Here is a tiny trained network, its code and every weight. The questions are about switching its units off for an input and a class, where a switched-off unit gives its printed mean instead of its output.

import numpy as np


def w(rows, s, z=0):
    codes = np.array(rows[::2]) - 128.0
    scale = np.full(codes.shape[1], s)
    scale[-1] = z or s
    return codes * scale


def norm(h):
    return h / np.sqrt((h * h).mean(-1, keepdims=True) + 1e-5)


def f(y):
    return np.maximum(y, 0)


def log_softmax(a):
    a = a - a.max(-1, keepdims=True)
    return a - np.log(np.exp(a).sum(-1, keepdims=True))


def net(x, mask):
    res = np.array(x, float).reshape(1, 6) / 4 @ E
    u = 0
    for l in range(2):
        y = f(norm(res) @ A[l][:, :-1].T + A[l][:, -1])
        res = res + np.where(mask[u : u + 3], y, B[l][:, -1]) @ B[l][:, :-1]
        u += 3
    return log_softmax(norm(res)[-1] @ U[:, :-1].T + U[:, -1])


A, B = {}, {}
E = w([
[50,22,128,242],'x0',
[133,113,123,92],'x1',
[2,132,37,62],'x2',
[137,138,133,139],'x3',
[210,241,80,61],'x4',
[124,169,159,207],'x5',
],0.0074)
A[0] = w([
[229,81,137,158,233],'0.n0',
[165,96,164,87,17],'0.n1',
[168,250,146,62,2],'0.n2',
],0.011,0.0043)
B[0] = w([
[246,148,198,133,254],'0.n0',
[178,149,164,128,144],'0.n1',
[81,180,20,188,209],'0.n2',
],0.013,0.007)
A[1] = w([
[47,205,151,235,253],'1.n0',
[86,47,97,255,81],'1.n1',
[225,241,107,76,22],'1.n2',
],0.0062,0.0049)
B[1] = w([
[144,133,124,37,255],'1.n0',
[41,61,107,152,175],'1.n1',
[249,133,30,139,173],'1.n2',
],0.013,0.0063)
U = w([
[233,113,235,100,194],'0',
[152,115,120,142,231],'1',
[87,127,95,56,72],'2',
[115,186,72,138,2],'3',
[186,8,251,234,3],'4',
],0.012,0.0063)

Each question gives the input, the list of numbers given to net, and the class t.
The units are the neurons (one row each of A and B). Each row of codes is followed by its name. A weight is (code - 128) times the scale printed after its matrix; where a second scale follows, it is the last column's (A, B and U).
mask holds one flag per neuron, layer by layer. A switched-off neuron (its flag False) gives its mean, the last column of its row in B, instead of its output. The means were averaged over made-up inputs and are rounded, as every weight is.
A unit's drop is (log p(t) with every unit on - log p(t) with that unit switched off) / (log p(t) with every unit on - log p(t) with every unit switched off).
The circuit of an input: a set's keep is (log p(t) with only the set's units on - log p(t) with every unit switched off) / (log p(t) with every unit on - log p(t) with every unit switched off). Starting from all 6 units, units are removed one at a time, each time the one whose removal leaves the highest keep (on an exact tie, the one counted first), for as long as the keep stays at least 0.8.
units of the circuit, in order: the units of the circuit, biggest drop first
unit that matters most: the unit with the biggest drop
top k neurons: the k neurons with the biggest drops, biggest first
drop of u: that unit's drop, to one decimal
input [8,-7,1,-1,3,-2], class 2: units of the circuit, in order => 0.n0, 1.n0
input [8,6,1,6,4,6], class 2: top 2 neurons => 0.n0, 1.n0
input [1,2,1,-8,3,-1], class 2: top 2 neurons => 0.n0, 1.n2
input [8,-5,5,5,6,0], class 2: unit that matters most => 1.n0
input [8,-1,4,4,8,3], class 2: units of the circuit, in order => 0.n0, 1.n0, 0.n2
input [6,8,1,6,1,4], class 2: units of the circuit, in order => 0.n0, 1.n0
input [-4,-5,1,1,2,2], class 3: top 2 neurons => 0.n2, 0.n0
input [-4,3,3,8,-3,3], class 2: top 3 neurons => 0.n0, 1.n0, 1.n2
input [5,2,3,7,2,2], class 2: drop of 0.n0 => 0.2
input [6,7,2,-3,6,5], class 2: drop of 0.n0 => 1.4
input [-1,5,4,5,-3,7], class 2: drop of 0.n0 => 1.1
